Below are the code and all the weights of a small trained network. Each question names an input and a class and asks about switching units off, where a switched-off unit gives its printed mean instead of its output.

import numpy as np


def w(rows, s, z=0):
    codes = np.array(rows[::2]) - 128.0
    scale = np.full(codes.shape[1], s)
    scale[-1] = z or s
    return codes * scale


def norm(h):
    return h / np.sqrt((h * h).mean(-1, keepdims=True) + 1e-5)


def f(y):
    return np.maximum(y, 0)


def log_softmax(a):
    a = a - a.max(-1, keepdims=True)
    return a - np.log(np.exp(a).sum(-1, keepdims=True))


def net(x, mask):
    res = np.array(x, float).reshape(1, 4) / 4 @ E
    u = 0
    for l in range(4):
        y = f(norm(res) @ A[l][:, :-1].T + A[l][:, -1])
        res = res + np.where(mask[u : u + 5], y, B[l][:, -1]) @ B[l][:, :-1]
        u += 5
    return log_softmax(norm(res)[-1] @ U[:, :-1].T + U[:, -1])


A, B = {}, {}
E = w([
[163,163,126,114,129,2],'x0',
[14,127,107,110,140,122],'x1',
[112,146,132,183,159,142],'x2',
[151,159,89,135,171,167],'x3',
],0.0072)
A[0] = w([
[103,217,185,43,236,187,253],'L0N0',
[89,95,253,159,137,114,49],'L0N1',
[99,155,66,164,196,82,198],'L0N2',
[124,177,141,26,223,101,59],'L0N3',
[231,67,37,148,191,148,181],'L0N4',
],0.004,0.0015)
B[0] = w([
[168,131,3,128,139,120,250],'L0N0',
[59,109,252,112,145,56,178],'L0N1',
[143,125,140,82,189,226,241],'L0N2',
[81,182,70,12,131,150,180],'L0N3',
[188,55,62,69,253,137,243],'L0N4',
],0.0058,0.0024)
A[1] = w([
[52,189,168,29,44,131,119],'L1N0',
[80,172,149,159,40,232,98],'L1N1',
[175,102,93,123,142,181,121],'L1N2',
[60,72,255,86,108,61,90],'L1N3',
[76,147,176,96,105,204,5],'L1N4',
],0.0053,0.0027)
B[1] = w([
[174,93,114,168,191,97,223],'L1N0',
[96,51,133,190,2,167,184],'L1N1',
[89,98,214,133,97,158,217],'L1N2',
[128,93,132,118,193,87,252],'L1N3',
[174,140,176,204,101,220,158],'L1N4',
],0.0087,0.0034)
A[2] = w([
[66,82,187,168,125,132,178],'L2N0',
[233,129,177,114,121,101,45],'L2N1',
[161,113,102,223,152,181,2],'L2N2',
[121,228,198,95,219,108,99],'L2N3',
[144,180,38,95,61,1,184],'L2N4',
],0.007,0.0018)
B[2] = w([
[69,133,254,129,143,130,249],'L2N0',
[109,216,121,114,50,78,234],'L2N1',
[228,233,149,207,196,153,220],'L2N2',
[36,205,140,132,97,53,223],'L2N3',
[164,69,98,177,149,226,254],'L2N4',
],0.0076,0.0035)
A[3] = w([
[3,65,185,203,10,253,45],'L3N0',
[169,195,94,178,13,89,80],'L3N1',
[173,197,69,75,159,99,3],'L3N2',
[53,100,183,160,235,126,160],'L3N3',
[148,247,175,60,3,95,113],'L3N4',
],0.0061,0.0034)
B[3] = w([
[80,19,197,170,52,206,232],'L3N0',
[237,250,129,69,3,123,171],'L3N1',
[56,59,164,163,18,142,159],'L3N2',
[145,184,160,155,77,155,254],'L3N3',
[131,91,52,67,44,74,177],'L3N4',
],0.0076,0.0056)
U = w([
[239,195,135,164,228,228,163],'0',
[50,66,228,205,81,238,147],'1',
[150,33,76,110,197,25,82],'2',
[197,197,92,79,8,68,183],'3',
[111,69,29,24,156,194,131],'4',
[142,68,166,44,80,172,2],'5',
[41,122,234,129,158,25,132],'6',
[9,229,32,140,144,123,89],'7',
],0.013,0.0055)

Each question gives the input, the list of numbers given to net, and the class t.
The units are the neurons (one row each of A and B). Each row of codes is followed by its name. A weight is (code - 128) times the scale printed after its matrix; where a second scale follows, it is the last column's (A, B and U).
mask holds one flag per neuron, layer by layer. A switched-off neuron (its flag False) gives its mean, the last column of its row in B, instead of its output. The means were averaged over made-up inputs and are rounded, as every weight is.
A unit's drop is (log p(t) with every unit on - log p(t) with that unit switched off) / (log p(t) with every unit on - log p(t) with every unit switched off).
The circuit of an input: a set's keep is (log p(t) with only the set's units on - log p(t) with every unit switched off) / (log p(t) with every unit on - log p(t) with every unit switched off). Starting from the 12 units with the biggest drops (on a tie, the unit counted first), units are removed one at a time, each time the one whose removal leaves the highest keep (on an exact tie, the one counted first), for as long as the keep stays at least 0.8.
circuit, biggest first: the units of the circuit, biggest drop first
unit that matters most: the unit with the biggest drop
k most important neurons: the k neurons with the biggest drops, biggest first
k most important neurons of layer l: the k neurons of layer l with the biggest drops, biggest first
input [-7,-7,3,1], class 0: circuit, biggest first : (L2N2)
input [8,-1,8,6], class 7: 2 most important neurons of layer 2 : (L2N3 L2N4)
input [1,4,7,-5], class 6: circuit, biggest first : (L0N1 L1N3 L3N0)
input [8,1,-1,-4], class 2: circuit, biggest first : (L2N4 L3N3 L2N0)
input [-3,6,-6,7], class 4: circuit, biggest first : (L0N0 L2N0)
input [-1,3,5,-8], class 6: circuit, biggest first : (L0N1 L1N3)
input [2,6,-2,7], class 4: circuit, biggest first : (L0N0 L2N1)
input [-2,-4,-6,-2], class 3: 2 most important neurons : (L2N1 L1N1)
input [0,7,0,-3], class 6: 4 most important neurons of layer 1 : (L1N3 L1N0 L1N2 L1N1)
input [0,-6,0,3], class 3: 2 most important neurons : (L2N1 L2N4)
input [1,-7,1,5], class 3: 3 most important neurons : (L2N1 L2N4 L1N0)
input [7,8,-6,7], class 4: 2 most important neurons : (L2N4 L2N0)
input [8,1,4,6], class 7: 2 most important neurons : (L2N3 L2N4)
input [4,-5,-3,8], class 3: circuit, biggest first : (L2N1)
input [0,-1,-5,-1], class 3: 2 most important neurons : (L2N1 L0N1)
input [0,2,-6,1], class 4: 2 most important neurons of layer 2 : (L2N2 L2N0)
input [4,2,-6,1], class 2: 2 most important neurons : (L1N0 L0N0)
input [0,4,-8,0], class 4: 2 most important neurons of layer 2 : (L2N4 L2N2)
input [8,-3,7,8], class 3: 2 most important neurons : (L2N3 L2N1)
input [0,6,3,5], class 7: unit that matters most : L0N0
input [0,6,-5,-8], class 6: 2 most important neurons of layer 1 : (L1N3 L1N0)
input [5,6,1,-1], class 7: 2 most important neurons of layer 3 : (L3N0 L3N3)
input [1,2,7,2], class 0: 2 most important neurons of layer 2 : (L2N2 L2N1)
